Below are the code and all the weights of a small trained network. Each question names an input and a class and asks about switching units off, where a switched-off unit gives its printed mean instead of its output.

import numpy as np


def w(rows, s, z=0):
    codes = np.array(rows[::2]) - 128.0
    scale = np.full(codes.shape[1], s)
    scale[-1] = z or s
    return codes * scale


def f(y):
    return y / 2 * (1 + np.tanh(0.7978845608 * (y + 0.044715 * y**3)))


def log_softmax(a):
    a = a - a.max(-1, keepdims=True)
    return a - np.log(np.exp(a).sum(-1, keepdims=True))


def net(x, mask):
    res = np.array(x, float).reshape(1, 7) / 4 @ E
    y = f(res @ A[0][:, :-1].T + A[0][:, -1])
    res = res + np.where(mask, y, B[0][:, -1]) @ B[0][:, :-1]
    return log_softmax(res[-1] @ U[:, :-1].T + U[:, -1])


A, B = {}, {}
E = w([
[128,128,129,128],'x0',
[168,119,135,250],'x1',
[132,129,131,127],'x2',
[170,21,152,106],'x3',
[126,127,127,128],'x4',
[130,128,129,128],'x5',
[55,120,243,152],'x6',
],0.012)
A[0] = w([
[110,217,121,147,99],'N1',
[68,123,207,166,23],'N2',
[193,143,41,137,2],'N3',
[116,195,127,137,89],'N4',
[138,181,130,130,67],'N5',
[133,104,129,119,142],'N6',
[97,226,109,158,101],'N7',
[117,144,122,137,81],'N8',
[156,128,127,225,100],'N9',
[155,128,126,230,105],'N10',
[112,122,141,139,81],'N11',
[145,50,130,119,105],'N12',
[173,46,158,123,79],'N13',
[88,157,135,5,85],'N14',
[113,118,129,162,97],'N15',
],0.025,0.0059)
B[0] = w([
[136,76,133,160,212],'N1',
[147,116,139,3,235],'N2',
[140,126,157,9,225],'N3',
[135,88,132,149,185],'N4',
[135,109,152,143,159],'N5',
[138,124,143,147,151],'N6',
[137,78,153,174,230],'N7',
[147,120,119,135,136],'N8',
[101,186,97,158,222],'N9',
[111,192,87,160,227],'N10',
[107,131,163,115,141],'N11',
[128,80,151,169,205],'N12',
[142,70,138,183,221],'N13',
[107,211,88,161,251],'N14',
[132,155,135,124,151],'N15',
],0.043,0.019)
U = w([
[92,229,75,158,251],'0',
[154,59,164,187,51],'1',
[146,149,159,3,70],'2',
],0.0068,0.0023)

Each question gives the input, the list of numbers given to net, and the class t.
The units are the neurons (one row each of A and B). Each row of codes is followed by its name. A weight is (code - 128) times the scale printed after its matrix; where a second scale follows, it is the last column's (A, B and U).
mask holds one flag per neuron, in row order. A switched-off neuron (its flag False) gives its mean, the last column of its row in B, instead of its output. The means were averaged over made-up inputs and are rounded, as every weight is.
A unit's drop is (log p(t) with every unit on - log p(t) with that unit switched off) / (log p(t) with every unit on - log p(t) with every unit switched off).
The circuit of an input: a set's keep is (log p(t) with only the set's units on - log p(t) with every unit switched off) / (log p(t) with every unit on - log p(t) with every unit switched off). Starting from the 12 units with the biggest drops (on a tie, the unit counted first), units are removed one at a time, each time the one whose removal leaves the highest keep (on an exact tie, the one counted first), for as long as the keep stays at least 0.8.
units of the circuit, in order: the units of the circuit, biggest drop first
most important unit: the unit with the biggest drop
k most important neurons: the k neurons with the biggest drops, biggest first
drop when u is switched off: that unit's drop, to one decimal
input [7,0,-7,-6,-6,2,-6], class 1: 4 most important neurons -> N7, N2, N1, N4
input [5,0,8,5,5,1,-6], class 2: most important unit -> N3
input [-2,0,5,7,2,-2,8], class 2: 4 most important neurons -> N2, N7, N1, N4
input [7,-6,4,-5,-6,2,7], class 2: 3 most important neurons -> N2, N10, N9
input [-7,5,2,-6,8,-6,1], class 1: 3 most important neurons -> N7, N14, N1
input [-7,1,3,-7,-1,7,-6], class 1: 2 most important neurons -> N7, N2
input [5,2,6,2,-2,5,1], class 0: 2 most important neurons -> N7, N1
input [3,7,-8,-8,3,0,-1], class 1: 3 most important neurons -> N7, N1, N14
input [-7,7,-7,0,7,8,-8], class 2: 2 most important neurons -> N3, N14
input [0,-7,7,7,7,-2,-3], class 0: 4 most important neurons -> N14, N7, N1, N4
input [7,-4,1,-4,-1,2,5], class 2: 2 most important neurons -> N2, N10
input [6,6,7,-7,-1,0,2], class 1: 3 most important neurons -> N7, N1, N14
input [-1,4,-1,-7,5,-2,-8], class 2: 3 most important neurons -> N3, N13, N12
input [-7,2,-7,2,-4,4,-7], class 2: units of the circuit, in order -> N3
input [0,6,7,-3,-6,-8,7], class 2: 2 most important neurons -> N2, N14
input [0,-8,0,3,6,-8,7], class 0: 2 most important neurons -> N14, N3
input [1,0,2,-4,6,-1,-2], class 1: drop when N8 is switched off -> 0.0
input [-4,2,7,-8,2,-1,-8], class 1: drop when N1 is switched off -> 2.2
input [4,0,7,-4,-5,-7,-3], class 1: drop when N2 is switched off -> 0.8
input [4,5,-4,6,-5,8,7], class 2: units of the circuit, in order -> N2
input [-4,-5,-7,3,5,2,-2], class 0: drop when N14 is switched off -> 0.2
